Below are the code and all the weights of a small trained network. Each question names an input and a target symbol and asks about switching units off, where a switched-off unit gives its printed mean instead of its output.

import numpy as np


def w(rows, s, z=0):
    codes = np.array(rows[::2]) - 128.0
    scale = np.full(codes.shape[1], s)
    scale[-1] = z or s
    return codes * scale


def norm(h):
    return h / np.sqrt((h * h).mean(-1, keepdims=True) + 1e-5)


def f(y):
    return y / 2 * (1 + np.tanh(0.7978845608 * (y + 0.044715 * y**3)))


def softmax(a):
    e = np.exp(a - a.max(-1, keepdims=True))
    return e / e.sum(-1, keepdims=True)


def log_softmax(a):
    a = a - a.max(-1, keepdims=True)
    return a - np.log(np.exp(a).sum(-1, keepdims=True))


def net(x, mask):
    ids = ['ΓΛΞΦΩαβεζηθμπστ'.index(c) for c in x.split()]
    T = len(ids)
    res = E[ids] + P[:T]
    r = norm(res)
    for j in range(2):
        rows = slice(4 * j, 4 * j + 4)
        q, k, v = (r @ M[0][rows].T for M in (Q, K, V))
        z = softmax(np.where(np.tri(T) > 0, q @ k.T / 4**0.5, -1e9)) @ v
        o = O[0][rows]
        res = res + np.where(mask[j], z, o[:, -1]) @ o[:, :-1]
    y = f(norm(res) @ A[0][:, :-1].T + A[0][:, -1])
    res = res + np.where(mask[2:6], y, B[0][:, -1]) @ B[0][:, :-1]
    return log_softmax(norm(res)[-1] @ U[:, :-1].T + U[:, -1])


Q, K, V, O, A, B = {}, {}, {}, {}, {}, {}
E = w([
[132,96,102,39,106],'Γ',
[120,79,118,2,211],'Λ',
[105,170,136,147,119],'Ξ',
[103,170,139,145,119],'Φ',
[161,179,110,185,208],'Ω',
[125,166,132,174,121],'α',
[139,156,115,168,118],'β',
[132,149,108,165,113],'ε',
[93,80,118,48,77],'ζ',
[106,174,138,146,119],'η',
[122,61,90,60,73],'θ',
[88,134,121,84,106],'μ',
[132,133,90,130,103],'π',
[98,65,112,56,72],'σ',
[109,159,107,137,105],'τ',
],0.026)
P = w([
[134,87,123,102,204],'0',
[76,74,110,181,149],'1',
[157,167,103,92,157],'2',
[165,116,167,143,159],'3',
[67,49,135,219,180],'4',
[131,168,96,151,100],'5',
[222,178,158,66,152],'6',
[124,69,191,195,140],'7',
[82,104,96,163,133],'8',
[191,251,105,102,96],'9',
],0.018)
Q[0] = w([
[132,181,101,116,147],'h1',
[143,142,143,167,5],'h1',
[116,114,48,142,164],'h1',
[80,106,89,112,120],'h1',
[152,185,144,113,11],'h2',
[158,82,203,149,61],'h2',
[68,122,72,159,127],'h2',
[77,85,146,152,31],'h2',
],0.021)
K[0] = w([
[133,110,156,129,189],'h1',
[168,117,171,146,56],'h1',
[168,139,135,62,163],'h1',
[151,165,142,105,134],'h1',
[136,74,203,152,82],'h2',
[71,145,102,140,6],'h2',
[169,166,145,75,131],'h2',
[164,164,134,114,33],'h2',
],0.023)
V[0] = w([
[101,195,167,78,148],'h1',
[175,68,188,115,121],'h1',
[135,128,118,169,156],'h1',
[134,147,71,87,98],'h1',
[245,43,69,155,98],'h2',
[152,150,195,135,181],'h2',
[100,149,148,6,145],'h2',
[23,155,219,122,97],'h2',
],0.015)
O[0] = w([
[106,107,154,108,77,143],'h1',
[97,106,134,75,157,4],'h1',
[189,121,67,164,148,195],'h1',
[83,154,74,126,98,132],'h1',
[93,167,18,97,213,60],'h2',
[198,3,124,169,148,119],'h2',
[245,165,210,89,141,147],'h2',
[90,75,250,74,77,16],'h2',
],0.014,0.0046)
A[0] = w([
[83,216,174,72,180,16],'n1',
[123,167,85,138,5,2],'n2',
[55,109,136,172,104,111],'n3',
[144,162,135,184,129,61],'n4',
],0.023,0.008)
B[0] = w([
[128,29,136,105,123,196],'n1',
[156,113,34,7,3,254],'n2',
[181,120,116,119,130,245],'n3',
[145,102,93,43,132,211],'n4',
],0.022,0.006)
U = w([
[150,112,134,64,185,58],'Γ',
[241,190,139,161,131,60],'Λ',
[116,122,152,165,84,132],'Ξ',
[108,126,159,169,88,152],'Φ',
[145,126,110,153,120,86],'Ω',
[189,45,79,195,99,10],'α',
[100,130,114,166,137,171],'β',
[89,154,113,164,125,168],'ε',
[75,111,163,105,120,144],'ζ',
[112,117,162,172,82,145],'η',
[60,146,111,67,163,130],'θ',
[49,216,208,121,112,255],'μ',
[44,249,136,132,132,229],'π',
[86,53,125,112,129,108],'σ',
[150,145,88,76,45,112],'τ',
],0.014,0.0098)

Each question gives the input, a string of symbols that net reads in full, and the target symbol t.
The units are the heads (4 rows each of Q, K, V and O) and the neurons (one row each of A and B). Each row of codes is followed by its name. A weight is (code - 128) times the scale printed after its matrix; where a second scale follows, it is the last column's (O, A, B and U).
mask holds one flag per unit, heads first, then neurons. A switched-off unit (its flag False) gives its mean, the last column of its rows in O or B, instead of its output. The means were averaged over made-up inputs and are rounded, as every weight is.
A unit's drop is (log p(t) with every unit on - log p(t) with that unit switched off) / (log p(t) with every unit on - log p(t) with every unit switched off).
The circuit of an input: a set's keep is (log p(t) with only the set's units on - log p(t) with every unit switched off) / (log p(t) with every unit on - log p(t) with every unit switched off). Starting from all 6 units, units are removed one at a time, each time the one whose removal leaves the highest keep (on an exact tie, the one counted first), for as long as the keep stays at least 0.8.
units of the circuit, in order: the units of the circuit, biggest drop first
which heads matter: for each layer, one digit per head in row order, 1 if its drop is at least 0.15 and else 0, layers parted by /
input Λ Γ α Ω τ Λ Λ ζ Λ, target Γ: units of the circuit, in order : [h2, n2, h1]
input π θ τ τ Ξ τ Λ Ξ ε, target Λ: units of the circuit, in order : [h2]
input Γ Λ Λ β, target Λ: which heads matter : 01
input α π τ Λ π μ θ μ, target μ: which heads matter : 01
input Λ α τ Ξ, target α: which heads matter : 11
input θ μ α, target θ: units of the circuit, in order : [n1, h2, h1]
input Λ θ Γ β, target θ: which heads matter : 01
input θ α μ π τ Λ τ α, target Λ: which heads matter : 11
input Λ Λ Ω Λ Ω μ, target Λ: units of the circuit, in order : [h2, n2]
input α τ τ Λ τ Λ τ σ Λ η, target σ: which heads matter : 11
input Γ ζ β, target Γ: units of the circuit, in order : [h2, n1, h1, n2]
input α θ τ θ α α π, target α: units of the circuit, in order : [h2, h1, n2, n3]
input α θ τ τ τ Λ σ π π, target σ: units of the circuit, in order : [n1, h1, h2, n2]
input τ α π Λ Φ, target π: units of the circuit, in order : [h2]
input ζ τ α ζ τ Λ Ω, target Γ: which heads matter : 10
input α η τ, target α: which heads matter : 01
input Ξ π τ Λ η Γ Λ μ, target Γ: units of the circuit, in order : [n1, h2, n2]
input Γ ε ε, target Γ: units of the circuit, in order : [h2, n1, h1, n2]
input α α τ π α, target τ: which heads matter : 11
input π Λ μ τ τ, target μ: units of the circuit, in order : [h2, h1]
input τ τ Λ Ω τ π σ α τ, target σ: which heads matter : 11
input Λ Λ η, target Λ: which heads matter : 01
input α τ Ξ, target α: units of the circuit, in order : [h2]
